(in the rows, 128 means zero)
Known rows:
dazil: [ 90 122 130  94 124 132 133 125 141 119 131 116 139 146 155 173 172 151
 107 154 107 136 140 117 170 165 166 125  97 117]
sufil: [136 103 153 122 141 106 175 136 104 138 139 130 137 148 158 166 148 136
 115 111 105 129 128 124 122 132 156  96 124 139]
giflis: [119 121 128 142 137 131 107 137 121 128 137 120 147 133 129 150 143 127
 139 135 101 136 132 138 140 118  95 103 119  92]
fleker: [127 100 132 131 138 116 152 124 119 146 160 146 122 144 143 187 100 130
 131 111 157 136 111  96 131 111  98  90 123 151]
stabi: [160 137 126 139 134 120 106 123 128 138 116 127 149 103 116  93 127 109
 136 143 118 134 124 150  97 130 106 107 159 134]
stoguk: [125 121 136 150 129 130 126 120 101 126 130 124  87 149 117 123 101 153
 160 101 168 120 114 134 124 133 143 143 108 123]
pugru: [106  83 141 143 137 123 133 128  94 136 155 134 104 123 138 182  46 148
 135 123 138 127  98 126 170 150 156 115 125 185]
dusker: [ 92  97 139 123 130 131 118 127 131 125 142 130 106 114 137 172  76 154
 120 150 118 127 101 124 194 162 178 131 111 161]
dano: [122 131 133 134 130 124 135 144 110 128 162 122 105 127 128 179  72 112
 122 130 128 139 130 129 124 133 129 143 123 148]
zifel: [132 138 127 120 131 114 146 132 120 131 158 122 113 127 122 166  79  83
  94 107 119 127 149 124  93 120 138 143 138 150]
litrak: [129 121 145 125 135 118 162 116  87 139 149 129 109 160 121 132 147 130
 171  73 158 117 135 125 114 112  88 127 111 107]
skofam: [ 93 140 133 126 142 128 130 127 120 140 127 116 147 115 104 141 123  86
 140 104 104 117 143 152  96 119  87 133 123 115]
gratekil: [ 92 106 124 120 136 127 105 119 127 140 121 131 148 119 105 115 134 118
 139 118 123 119 123 132 149 116  86 116 128 136]
vidis: [161 150 124 127 129 124 163 124 139 132 115 141 137 111 148 161 106 120
 110 117 125 144 109 103  93 130 117 124 131 174]
zodos: [172 124 136 159 136 135 163 150 118 130 117 141 138  86 119 109 103  95
 134 128  85 123 117 128 161  80  97 127 155 136]
bufur: [ 90  92 134  92 122 112 148 124 109 145 147 146 135 132 118 116 143 110
 110 128 185 131 115 104 219 113 105 136 156 174]
trusis: [141 168 112 117 120 146 136 112 146 109 103 130 114 114 136 130 130 155
 152 127 138 135 132 111 125 150 119 157 100 103]
klonar: [168 105 126 145 136 121  83 124 131 132 122 130 151 116 121 127 123 118
 119 143  80 113 125 143 105 118 164  83 150 104]

Facts:
ψ c <- biki,bramum,britom,brivun,dazus,dragil,fliflu,gorol,gralok,gremo,grifle,gruku,gustor,guvem,klestu,leskir,lestes,litrak,mopobi,pefar,pegak,pemol,plagre,plasuk,plinim,rakluven,rugam,setom,skogras,skugrim,soplis,sotir,stadros,stoguk,susar,tinoplik,traflin,tregrek,tripi,tropum,trostulu,trusis,tubrom,tustem,vadrok,veklepu,zeki,zufas,zutro
ψ a <- brogra,bruste,deplon,dofumo,drakek,dregros,drokem,druzu,dupupok,febrim,fesin,fiko,fisti,flibrun,fluren,geske,giflis,golok,gratekil,grosuk,grukun,grusti,gudus,klonar,lados,larurel,ledun,mabek,matrokel,mazul,nupli,plugri,pogar,radre,ratre,rigiske,skezo,skitrak,skode,skofam,skogelos,stabi,stikur,suplos,topefun,trakam,tretrok,truklu,vefo,veteki,vostul,vozos,vudrugrin,zizos,zodos,zukodrek
ψ b <- bufur,dafon,dano,dapas,dazil,dreplu,drikle,dusker,fanak,fazi,fibrebres,fikom,flaske,fleker,fletizen,grolor,guskil,katos,klazusti,klunizum,listes,lotefel,lugrar,mefek,mopun,muklek,nemur,pasti,pifle,plefo,pofli,pugru,ragrus,ropli,rovafon,rozedren,rozok,skegril,sovon,stalezal,stoson,sudros,sufil,tavu,trari,trutom,tuvi,vavaga,vidis,vidrobrel,viplin,zadu,zeti,zifel
bramum Π golok
brivun Π skitrak
brogra Π fiko
bruste Π dano,skitrak
dafon Π ledun
dano Π zifel,stoguk
dapas Π vozos,dregros
dazil Π giflis,viplin,sufil,fleker
dazus Π dano,geske,mopun
deplon Π leskir
dofumo Π topefun,trutom,tustem
dragil Π klunizum
drakek Π trutom,zeti
dregros Π zifel,lestes
dreplu Π grolor
drikle Π tubrom
drokem Π katos,britom,larurel,bufur
druzu Π katos,stadros
dupupok Π gruku,biki
dusker Π pugru
fanak Π skofam
fesin Π dano,deplon,rovafon
fiko Π zeti,tripi,gremo
fikom Π rugam
fisti Π ragrus
flaske Π brivun
fletizen Π viplin,rovafon,stadros
flibrun Π klazusti
fliflu Π vavaga
fluren Π fanak,deplon
geske Π giflis
giflis Π plasuk,rovafon
golok Π tropum,trakam
gorol Π litrak,fanak,plasuk
gralok Π zutro
gratekil Π deplon
gremo Π dragil,rovafon
grifle Π stoson,tretrok,rigiske,lados,pifle,vozos
grolor Π pasti
grosuk Π dafon
grukun Π dano,listes
grusti Π matrokel
gudus Π listes
guskil Π drikle,mefek
gustor Π stikur
guvem Π dafon
katos Π skegril,susar,ratre
klonar Π dupupok
klunizum Π giflis
larurel Π gratekil
lestes Π lados,gruku,flibrun
listes Π brivun
lotefel Π trari
lugrar Π trakam,gratekil
matrokel Π sotir,zodos
mopobi Π sufil
mopun Π listes
muklek Π mefek
nemur Π stikur,fanak,sovon
nupli Π stabi,pegak
pefar Π skogras
pegak Π pasti,flibrun
pemol Π stalezal,pugru
pifle Π skugrim,listes
plagre Π brivun
plasuk Π tubrom,sovon
plefo Π traflin,mopobi
pofli Π vidis,vefo,mefek
pogar Π pasti
pugru Π stoguk,brivun
radre Π zizos
ragrus Π fanak
rakluven Π pugru,lugrar
rigiske Π viplin,dragil,brivun,fleker
ropli Π stoguk
rozedren Π plinim,skogelos,skugrim
rozok Π tubrom,trakam
setom Π rakluven
skegril Π dragil
skezo Π gruku,rovafon
skitrak Π tubrom,plinim,pasti
skode Π tregrek,vostul,sufil
skogelos Π skugrim
skogras Π pugru,fleker
soplis Π mabek
sotir Π gudus,muklek
sovon Π plinim
stadros Π plagre,rovafon,brivun
stalezal Π plagre,tinoplik
stikur Π skegril,bruste
stoguk Π skitrak,truklu
stoson Π vidis,plugri,listes
sudros Π geske,vudrugrin
sufil Π tregrek
suplos Π rigiske,topefun,fesin,fazi,gremo,grukun
susar Π viplin
tavu Π ragrus,mazul
trakam Π gorol,ledun,stadros,fleker
trari Π litrak,viplin
tregrek Π trostulu
tretrok Π zufas
truklu Π litrak,deplon
trusis Π ledun,mopun
trutom Π skitrak,katos,flibrun
tubrom Π plinim,sovon,skugrim
tustem Π grolor,vudrugrin
tuvi Π zufas
vadrok Π klazusti,listes
vavaga Π britom
vefo Π rozok,pegak,zeki
veklepu Π vidrobrel
veteki Π litrak
vidis Π grosuk
vidrobrel Π rigiske,fesin
vozos Π trostulu
zadu Π trostulu,klonar,stalezal
zeki Π plasuk,trostulu,grolor,sovon,leskir,truklu,sufil
zeti Π febrim
zifel Π ragrus
zizos Π skegril,skitrak
zufas Π plugri,fleker
zukodrek Π zifel,lados
zutro Π skogelos,leskir,skugrim

Rows:
No name comes twice in this set of rows, the named rows included.
[161 128 112 155 134 130 101 125 154 142 116 144 154 115 121 142 125 130
 118 127 117 136 119 112  44  85  71  88 133 124]	plugri
[106 129 152 140 138 109 179 141  97 143 132 119 115 160 147 148 124 118
 114  94 130 134 130 142 100 142 132 127 124 175]	sovon
[132 130 112 121 125 141  75 127 149 121 133 113 155 108 121 128 143 128
 114 158  91 127 141 145 125 135 132 110 137  83]	skezo
[180 139 147 142 133 114 205 135 102 139 121 141 115 114 142 144  93 109
 126 109 129 140 117 116 117 113 113 131 149 184]	mefek
[129 123 135 165 133 136 125 147 156 139 102 124 149 144 126  92 135 124
 120 104 115 126 130 143  70  97 109 118 138 151]	skogelos
[126 149 121 114 126 125 117 122 154 122 125 123 140 137 136 146 136 112
  83 142 109 125 142 119  83 147 188 126 127 141]	dapas
[165 126 118 154 133 124  93 126 161 139 119 128 165 126 126 126 139 128
 103 132 102 121 137 136  25  97 126  85 144 107]	vozos
[ 94 152 129 113 134 131 144 112 124 123 111 121 116 132 122 133 153 143
 149  80 145 118 142 135 102 156 133 160  76 108]	gorol
[164 156 116 138 112 142 120 120 156 110 110 135 109 123 135 101 124 144
 127 142 155 131 130 113  80 128 151 156 127 107]	vadrok
[144 105 130 136 122 137 100 112 126 119 121 130 112 133 132 118 105 172
 137 136 137 111 112 128 149 149 186 128 106 111]	pemol
[116 144 142 114 128 116 146 129 115 126 127 114 123 131 142 129 146 126
 117 140 120 138 130 143 144 181 179 133 131 151]	dreplu
[115 120 123  95 113 135 133 114 138 127 110 143 132 137 112  64 185 120
 137 123 168 116 127 113 146 121 134 146 135 112]	fliflu
[125 113 135 119 127 126 126 122 138 123 127 123 139 132 150 145 124 146
  96 149  91 117 126 128 147 169 215 113 125 147]	zadu

Now the same things, written a new way:
Known rows:
sufil: [108 127 113 108  84 167 135 146  99 127 123 112 190  91 144 140 115 143
 147  45  81 129 141 140  87 102 148 138 128 203 173 136 136 119 149 101
 136 167  94 217 119 105 135 154  85 120  95 123]
fliflu: [126 151 163 124  83 152 135 149  72 125 178 144 146 133 149 188  92 148
 144  86  86 104 131 145 104 221 104 140 134 164 139 142 110 105 118 109
 129 152  86 141 184 135 143 186 112 124 124 181]
rovafon: [111 124 149 102  83 180 131 140  85 107 141 137 113  59 134 115 134 140
 158  44  75 101 148 153  56 118 147 134 142 201 163 110 140  95 120 118
 120 156  75 248 107  58 141 167 100  82 116 138]
stadros: [120 166 149 129  96 151 132 140  64 108 180 144 171 115 138 172 104 143
 154  95  96 106 139 161  77 207 115 149 145 216 140 132 119 114 121  97
 104 159  73 176 167 115 136 176 100 112 123 178]
grolor: [116 114 134 100  75 167 132 154  95 141 126 120 128  95 152 142 115 149
 134  42  68 118 138 135 113 125 134 129 116 156 172 138 135  97 138 123
 155 158  91 194 135 114 137 164 100 101 107 119]
rakluven: [119 169 137 130 107 125 134 147  82 112 170 138 202 125 145 192  93 145
 155 106  96 105 132 155  84 203 125 145 148 226 141 143 114 126 129  83
 111 155  93 153 176 119 138 179 100 134 113 192]
zukodrek: [130 120 133 122 102 160 149 171  93 106 191 100 169 140 151 171 102 149
 147  94 113 132  86 159 138 113  88 148 112 149 116 131 131 142 180 150
 124 148  78 158 117 176 142 164  84 143 103 102]
guskil: [106 105 126 106 114 120 151 172 100 131 132 120 140 126 154 201  88 153
 132  75  55 108 124 131  97 118 139 124 127 168 150 159 117 115 136 111
 166 138  99 124 154 163 153 150 107 100 103 168]
drikle: [104 113 126 106  94 137 141 159 112 133 117 119 131 104 158 169  97 154
 134  72  64 114 136 136 101 111 151 122 127 177 159 149 124 114 139 111
 157 151  96 159 149 148 149 155 105 106 103 152]
pofli: [105  99 122 108 112 116 158 173  96 127 141 115 159 136 156 213  92 154
 131  89  56 117 124 137  96 121 135 130 128 174 143 158 122 115 151 105
 159 135  91 118 152 166 158 145 100 123 103 171]
fiko: [129 124 173 117  96 157 137 171  94 101 198 128  88 123 143 152 108 150
 147  95 101 114  81 155 119 142  89 135 117 145 124 114 125 120 136 156
 122 138  77 161 128 140 152 195 105 102 111 119]
zeti: [114 103 165  99  81 178 139 153  75 117 158 134  73  96 138 154 127 147
 141  47  56 103 131 139  65 142 126 124 127 144 149 122 131  76 116 136
 147 142  70 189 125  92 151 174 112  76 116 148]
dusker: [ 98 125 125 108 115 137 147 157  95 103 159 123 186 113 128 190 112 144
 151  87  63 112 116 146  52 129 140 143 127 229 162 137 126 114 128  79
 144 140  91 165 133  96 154 167  90  92  97 168]
trostulu: [133 163 122 123  75 169 129 125  72 133 142 125 205  88 163 131 114 142
 158  53 119 117 169 160 127 161 133 151 145 193 156 142 132 123 166 121
 100 184  63 220 141 146 112 148  88 148 127 137]
dafon: [102 109 126 109 109 123 149 159  97 112 126 133 136  85 154 176 104 149
 149  90  62 104 138 150  74 101 159 125 153 212 141 142 127 124 132 103
 140 141  81 172 137 137 155 146  98  86 108 179]
vidrobrel: [105 116 136 103 101 163 146 155  76 101 168 123 172 111 125 178 120 144
 150  62  64 112 118 144  51 130 134 143 120 191 155 126 132  93 127  97
 137 142  88 181 123  87 151 165  93  81 102 149]
veklepu: [123 156 150 126  93 151 138 140  63 114 193 132 190 133 141 183 102 144
 152  76 101 110 134 158  84 205 106 154 133 182 133 143 121 109 128 106
 112 151  70 155 161 132 136 173 102 130 122 164]
skogras: [120 164 135 131 106 137 137 141  71 106 180 138 214 122 142 186  97 143
 156 101  98 107 134 159  79 194 114 153 145 226 136 146 115 125 146  87
 105 155  77 159 163 128 137 168  98 134 120 184]

Rows:
No name comes twice in this set of rows, the named rows included.
[130 171 136 126  71 161 120 134  93 145 129 130 173  94 166 132 103 145
 148  66 113 120 164 149 135 179 137 138 139 186 163 140 123 124 148 112
 114 183  94 203 171 130 118 170 105 125 119 141]	leskir
[116 144 158 125 110 133 126 175 122 106 167 128 106 101 145 139  95 150
 148 131 106 113  87 150 121 143 104 123 124 188 142 115 119 136 137 125
 122 149 116 167 155 108 149 205 101 103 102 135]	larurel
[107 109 131 105 107 138 148 158  85 112 138 129 135  88 146 170 110 148
 151  73  62 106 141 153  60 113 148 129 143 200 143 135 131 107 137 117
 135 141  71 182 128 124 150 147  95  76 113 170]	mopun
[113 136 170 121 115 139 135 179 117 101 192 125 113 136 139 175  95 153
 139 132  92 117  64 143 125 165  88 124 106 167 132 121 113 131 132 120
 135 130 116 127 157 121 161 211 108 103 100 130]	drokem
[102 109 120 107 119 139 156 161  80 104 156 122 176 114 136 198 112 146
 148  83  63 113 122 150  55 107 138 142 136 207 137 145 131 115 148  96
 138 137  79 162 123 129 153 143  90 102 103 162]	tuvi
[119 167 142 128 101 129 130 144  84 120 148 142 169 100 157 161  97 146
 155 103 100 105 152 159  98 200 137 138 158 215 141 141 118 126 136 100
 105 162  90 178 173 130 134 166 110 116 120 183]	tropum
[128 159 166 123  75 175 128 135  60 114 181 147 133  99 144 146 115 142
 154  67 101 104 148 156  91 208 113 145 143 181 136 127 122 101 123 125
 104 159  65 197 155  94 133 185 106 111 130 159]	dragil
[110 111 151  99  88 167 141 151  80 109 155 134 115  87 136 146 128 144
 153  51  66 108 133 149  61 133 139 134 133 182 152 124 137  95 123 121
 138 145  63 207 115  84 148 164  99  74 114 141]	fazi
[125 182 140 130  80 154 117 133  93 131 135 134 170  86 155 125 105 142
 155  87 112 113 161 154 111 184 138 141 148 210 165 136 124 120 141  97
 107 182  93 213 166  99 120 179  98 133 118 149]	litrak
[130 123 149 123 105 143 141 171  95 100 186 121 123 114 152 150 105 150
 151 110 108 115  91 161 118 123  97 137 129 173 120 118 126 136 159 150
 115 141  77 165 129 160 149 176  95 114 112 125]	grukun
[131 157 153 124  83 166 131 146  77 135 178 130 164 141 150 178  97 148
 139  69  92 114 134 141 114 214 101 141 120 153 150 144 113 102 128 108
 133 160  90 151 179 120 133 187 109 140 112 153]	gustor
[125 130 132 128 110 128 136 180 116 124 156 111 142 123 169 162  83 156
 139 118 112 125  90 149 159 123 101 128 123 163 137 137 122 152 176 133
 133 150 112 139 149 187 144 176  94 136 102 117]	vefo
[117 140 142 134 127 114 131 168 125  99 134 133 117  64 165 125 100 150
 162 148 113 112 113 171 126 106 139 116 163 223 131 115 126 156 163 130
 106 155  89 194 137 140 146 177  97 108 114 145]	ledun
[107 118 167  98  90 168 134 154  96 113 156 135  96 102 131 155 120 147
 142  55  54 105 118 135  57 152 131 130 117 177 160 122 129  80 105 108
 146 139  89 182 138  68 153 188 109  73 106 150]	katos
[108 119 162 100  80 175 131 155  98 116 148 134  93  89 131 143 123 147
 144  53  66 106 134 134  70 143 139 128 126 173 163 122 135  84 110 121
 149 144  91 203 134  67 146 184 111  77 109 144]	skegril

Now the same things, written a new way:
Known rows:
deplon: [136 157  98 152  91  94 100  98  87 104 100 110 111 143 110 142 138 111
 148 137 122 103  78 103 158 117 125 149 131 121 103 129 113 110  91]
flibrun: [172 128  96  66 126 102  82  93 136 131 141 137 127 150 130 167 111 123
 138 119  89  82 105 154 147 171  90 148 130 142 144  97 146 145  66]
gustor: [108 144 134 167 154 134 193 138 107 129 148 101 127 137 176 122 131 136
 153 109 163 128 152 106 103 131 124  99 164  89 142 114 143 140  99]
rigiske: [149 151 166 150 110 113  73 106 135 123 140 118 120 130 104 120 157  74
 175 109 119 122  96 106 124  89  91 133 105 136 161 133 171 132 133]
sudros: [123  69 181 113 135 172 134 124 148  97 153 127 161  80 110 118  98 134
 127 150 112 139 151 130 136 170 151  95 111 113 146 163 105 162 150]
listes: [161  93 129 106 152  53 104 154 173 143  78 110 158 134  97  99 128 120
 109 199  93 165 134  92 138 133 124 170 139 152 127 121 108 119 175]
lestes: [124 157 123 106 144 144 182 114 183 176 182 117 107 160 151 153 113 126
 142 120 117 125 183 129  81 116 122 110 164 154 146  96 157 160  82]
fibrebres: [ 99  91 103 106 132 152 127 144 167  96  96 154 144 100 149 130 102 156
  97 146 135 141 150 112 113 127 156 129 121 130 107 138 103 128 154]
geske: [142 120 144 131 121 124  84  70 105 110 124 119 125 140 109 154 142  93
 141 117  80 143  89 120 141 158 106 129 107 115 122 128 127 141 115]
skitrak: [170 127 117 128 117  91 115 110  61 119 128 109 136 127 123 131 126 127
 154 134 112  75 106 141 173 166  80 131 130 129 152  94 122 126  99]
matrokel: [116 110 107  91 158 132  78 112 116 165  98 111 169 107 146 134 154 170
  98  74 157 147 127 125 128 116  47 139  49 148  98  91 138  71 156]
fikom: [ 88  94 112  90 138 186 124 129 166 107 108 167 153  85 163 128  95 166
  91 133 157 160 156 129 100 118 141 110  99 122  92 147 102 107 163]
vidrobrel: [128 107 172 141 119 129 111 134 174  92 124 115 155  88 112 102 128 107
 156 166 120 147 143  77  93 101 130 120 133 122 149 167 120 148 167]
larurel: [114 153  68 134  85 129  73 158 108  84 137 125  99 122 142 135 126 144
 140 109 174  75  69 131 154 120 121 130 108  94 125 138 168 115 110]
dafon: [118  97 154  98 149  97 120 164 193 126  95 124 116 125 106 152 116 139
  90 166 109 166 127 141 160 143 194 130  71 120 103 164 117 126 179]
tubrom: [151 128 122 158 156 116 217 162  69 162 125 112 123 152 114 102 137 137
 120 121 135 124 121 126 148 175 133 132 171 114 121 104 118 130 111]
sufil: [148  93 123 113 114 156 112 122 113 114 109 213 122 108  80  86 128  96
 107 152 102 175 133 123 134 120 156 159 173 157 111 185  62 123 153]
topefun: [161 126 118 106 126  86  62  67 111  96 118 130 142 152 116 129 120 105
 148 136  89 137  95 127 129 152  81 136 135 101 138 107 137 136  92]

Rows:
No name comes twice in this set of rows, the named rows included.
[129 122 132  87 137 104  84 133 144 163 120 105 105 147 102 174 154 124
 114  94 120 145  93 137 164 153 131 112  36 141 107 109 157 106 142]	grosuk
[141  93 126  80 162  87 115 169 188 151 109 128 123 123  87 123 113 138
  86 155 105 163 129 125 162 150 161 142  90 157 113 141 130 114 178]	vidis
[151 106 104 107 122 121  52  57 112  82 112 137 143 130 157 143  96 116
 132 112 107 152  97 137 102 134  71 135 136  83 126 105 143 122 107]	febrim
[109 110 203 150 128 206 127 146 154 116 171 156 144  65  81 101 132 112
 141 119 142 143 130 110 126 114 169 107 109 137 159 205 121 153 179]	dazil
[162 130  63 116 102  94  59 122 119  81 127 137 108 139 144 128 117 119
 142 107 134  96  68 118 113 137  94 138 143  88 146 128 168 113  95]	ratre
[130  90 116 115 154 121 162 173 115 133  89 123 151  89 111  96 130 159
 101 158 139 122 135 110 177 161 122 142 122 142 118 145  86 120 155]	drikle
[109 147 164 180 147 140 168 117 145 147 143 106 132 146 144 115 136 100
 150 113 144 167 148 123  82 108 117  98 145 110 143 118 165 153 130]	veklepu
[ 78 144 161 163 140 150 168 156 126 134 143 120  94 158 130 145 148 147
 105  94 145 146 141 169 128 135 196  90 105  88 111 118 151 120 134]	bramum
[152  68 113  85 134 127 150 128 109 107 117 173 148  95 100 115  91 117
 111 159  86 121 138 155 163 197 158 130 163 134 115 135  68 144 119]	grolor
[105  97 141 109 122 233 125 136 132 126 155 199 131  68 101  96 111 131
 115 113 148 151 145 126 119 119 157 109 128 149 109 185  86 127 159]	plefo
[132 117 128 149 145 103 130  96 140 109 105 129 120 169 163 113  99 111
 126 104 114 191 146 140  59 132  91 123 189  57 131  99 157 139 111]	tripi
[147 136  95 104 108 161  80  91  83 141 130 204 106 132  94 134 151 103
 119  75 111 151  86 136 131 112 111 140 134 147  97 154  99  98 117]	vostul
[131 101 149 134 156 139 175 110 103 132 166 126 133 146 136 133  97 122
 129  81 114 143 156 166 121 191 135  95 177  71 136  95 148 146 106]	tustem
[102 143 201 172 150 167 198 116 148 153 170  78 139 135 139 130 133 125
 148 106 144 152 160 132 101 138 121  82 116 111 136 113 167 162 131]	dazus
[146  87 140  93 134 129 114 153 159  85 156 133 149  80 137 107  70 135
 129 157 128  95 154 134 124 172 126 110 165 104 167 149 130 157 137]	trutom

